Below are the code and all the weights of a small trained network. Each question names an input and a class and asks about switching units off, where a switched-off unit gives its printed mean instead of its output.

import numpy as np


def w(rows, s, z=0):
    codes = np.array(rows[::2]) - 128.0
    scale = np.full(codes.shape[1], s)
    scale[-1] = z or s
    return codes * scale


def f(y):
    return np.maximum(y, 0)


def log_softmax(a):
    a = a - a.max(-1, keepdims=True)
    return a - np.log(np.exp(a).sum(-1, keepdims=True))


def net(x, mask):
    res = np.array(x, float).reshape(1, 6) / 4 @ E
    y = f(res @ A[0][:, :-1].T + A[0][:, -1])
    res = res + np.where(mask, y, B[0][:, -1]) @ B[0][:, :-1]
    return log_softmax(res[-1] @ U[:, :-1].T + U[:, -1])


A, B = {}, {}
E = w([
[130,124,131],'x0',
[210,31,202],'x1',
[4,73,193],'x2',
[128,133,130],'x3',
[127,127,129],'x4',
[148,248,241],'x5',
],0.0037)
A[0] = w([
[137,219,220,3],'neuron 0',
[84,188,94,75],'neuron 1',
[165,96,155,153],'neuron 2',
[46,209,45,67],'neuron 3',
[58,91,168,51],'neuron 4',
[139,218,230,8],'neuron 5',
[71,222,45,65],'neuron 6',
[246,168,53,12],'neuron 7',
[85,16,1,16],'neuron 8',
[126,81,81,60],'neuron 9',
[11,83,230,27],'neuron 10',
[231,181,81,50],'neuron 11',
[127,117,126,233],'neuron 12',
[243,12,234,9],'neuron 13',
[20,100,178,63],'neuron 14',
[101,118,141,160],'neuron 15',
[104,154,92,104],'neuron 16',
[134,134,194,56],'neuron 17',
[130,47,42,25],'neuron 18',
],0.008,0.0045)
B[0] = w([
[163,176,198,153],'neuron 0',
[122,86,156,149],'neuron 1',
[93,117,126,179],'neuron 2',
[108,46,156,179],'neuron 3',
[170,116,90,148],'neuron 4',
[163,168,206,157],'neuron 5',
[118,49,162,176],'neuron 6',
[223,113,65,160],'neuron 7',
[191,187,211,190],'neuron 8',
[136,151,159,143],'neuron 9',
[225,109,70,178],'neuron 10',
[204,117,78,163],'neuron 11',
[67,168,95,254],'neuron 12',
[110,2,177,187],'neuron 13',
[186,101,79,169],'neuron 14',
[125,144,103,170],'neuron 15',
[119,102,139,145],'neuron 16',
[160,122,161,137],'neuron 17',
[167,171,190,160],'neuron 18',
],0.04,0.0038)
U = w([
[105,125,127,250],'0',
[153,170,230,64],'1',
[92,116,115,223],'2',
[185,93,49,36],'3',
[69,26,170,34],'4',
[82,138,119,198],'5',
[1,197,76,3],'6',
],0.0065,0.011)

Each question gives the input, the list of numbers given to net, and the class t.
The units are the neurons (one row each of A and B). Each row of codes is followed by its name. A weight is (code - 128) times the scale printed after its matrix; where a second scale follows, it is the last column's (A, B and U).
mask holds one flag per neuron, in row order. A switched-off neuron (its flag False) gives its mean, the last column of its row in B, instead of its output. The means were averaged over made-up inputs and are rounded, as every weight is.
A unit's drop is (log p(t) with every unit on - log p(t) with that unit switched off) / (log p(t) with every unit on - log p(t) with every unit switched off).
The circuit of an input: a set's keep is (log p(t) with only the set's units on - log p(t) with every unit switched off) / (log p(t) with every unit on - log p(t) with every unit switched off). Starting from the 12 units with the biggest drops (on a tie, the unit counted first), units are removed one at a time, each time the one whose removal leaves the highest keep (on an exact tie, the one counted first), for as long as the keep stays at least 0.8.
units of the circuit, in order: the units of the circuit, biggest drop first
k most important neurons: the k neurons with the biggest drops, biggest first
drop of u: that unit's drop, to one decimal
input [-7,8,0,2,2,3], class 4: units of the circuit, in order => [neuron 13]
input [-8,6,-7,4,-3,8], class 1: 2 most important neurons => [neuron 5; neuron 0]
input [4,-5,-6,4,0,2], class 3: 2 most important neurons => [neuron 11; neuron 7]
input [-1,6,-2,-1,2,-7], class 1: 2 most important neurons => [neuron 8; neuron 18]
input [8,-1,8,-7,-6,4], class 3: units of the circuit, in order => [neuron 10; neuron 14]
input [1,-8,8,5,-6,-7], class 3: 3 most important neurons => [neuron 14; neuron 10; neuron 4]
input [1,-8,5,-6,6,-2], class 4: 3 most important neurons => [neuron 3; neuron 6; neuron 1]
input [-7,-8,-5,3,1,4], class 4: units of the circuit, in order => [neuron 6; neuron 3]
input [-6,-7,2,-6,3,4], class 4: units of the circuit, in order => [neuron 3; neuron 6]
input [0,8,8,-4,-1,-5], class 3: 3 most important neurons => [neuron 10; neuron 14; neuron 4]
input [4,6,5,7,-5,8], class 1: 3 most important neurons => [neuron 5; neuron 0; neuron 17]
input [-7,1,-3,-5,-6,-7], class 1: 2 most important neurons => [neuron 8; neuron 18]
input [3,8,-6,-6,7,-6], class 4: 3 most important neurons => [neuron 13; neuron 2; neuron 10]
input [-5,4,-4,-4,7,-8], class 1: units of the circuit, in order => [neuron 8]
input [-1,-6,3,-1,2,7], class 1: 3 most important neurons => [neuron 5; neuron 0; neuron 13]
input [0,-1,-6,-3,2,-1], class 3: units of the circuit, in order => [neuron 7; neuron 11]
input [-5,0,8,5,6,-1], class 3: 2 most important neurons => [neuron 10; neuron 14]
input [7,-1,8,4,-6,-6], class 3: 3 most important neurons => [neuron 10; neuron 14; neuron 4]
input [6,-5,-3,4,-7,-8], class 1: drop of neuron 8 => 0.6
input [5,8,-8,1,-7,-3], class 3: drop of neuron 11 => 0.9
input [-2,-5,-4,3,4,-1], class 4: drop of neuron 10 => 0.1
input [1,0,1,-2,-8,8], class 1: drop of neuron 5 => 0.4
input [4,-1,5,-7,5,-8], class 1: most important neuron => [neuron 8]
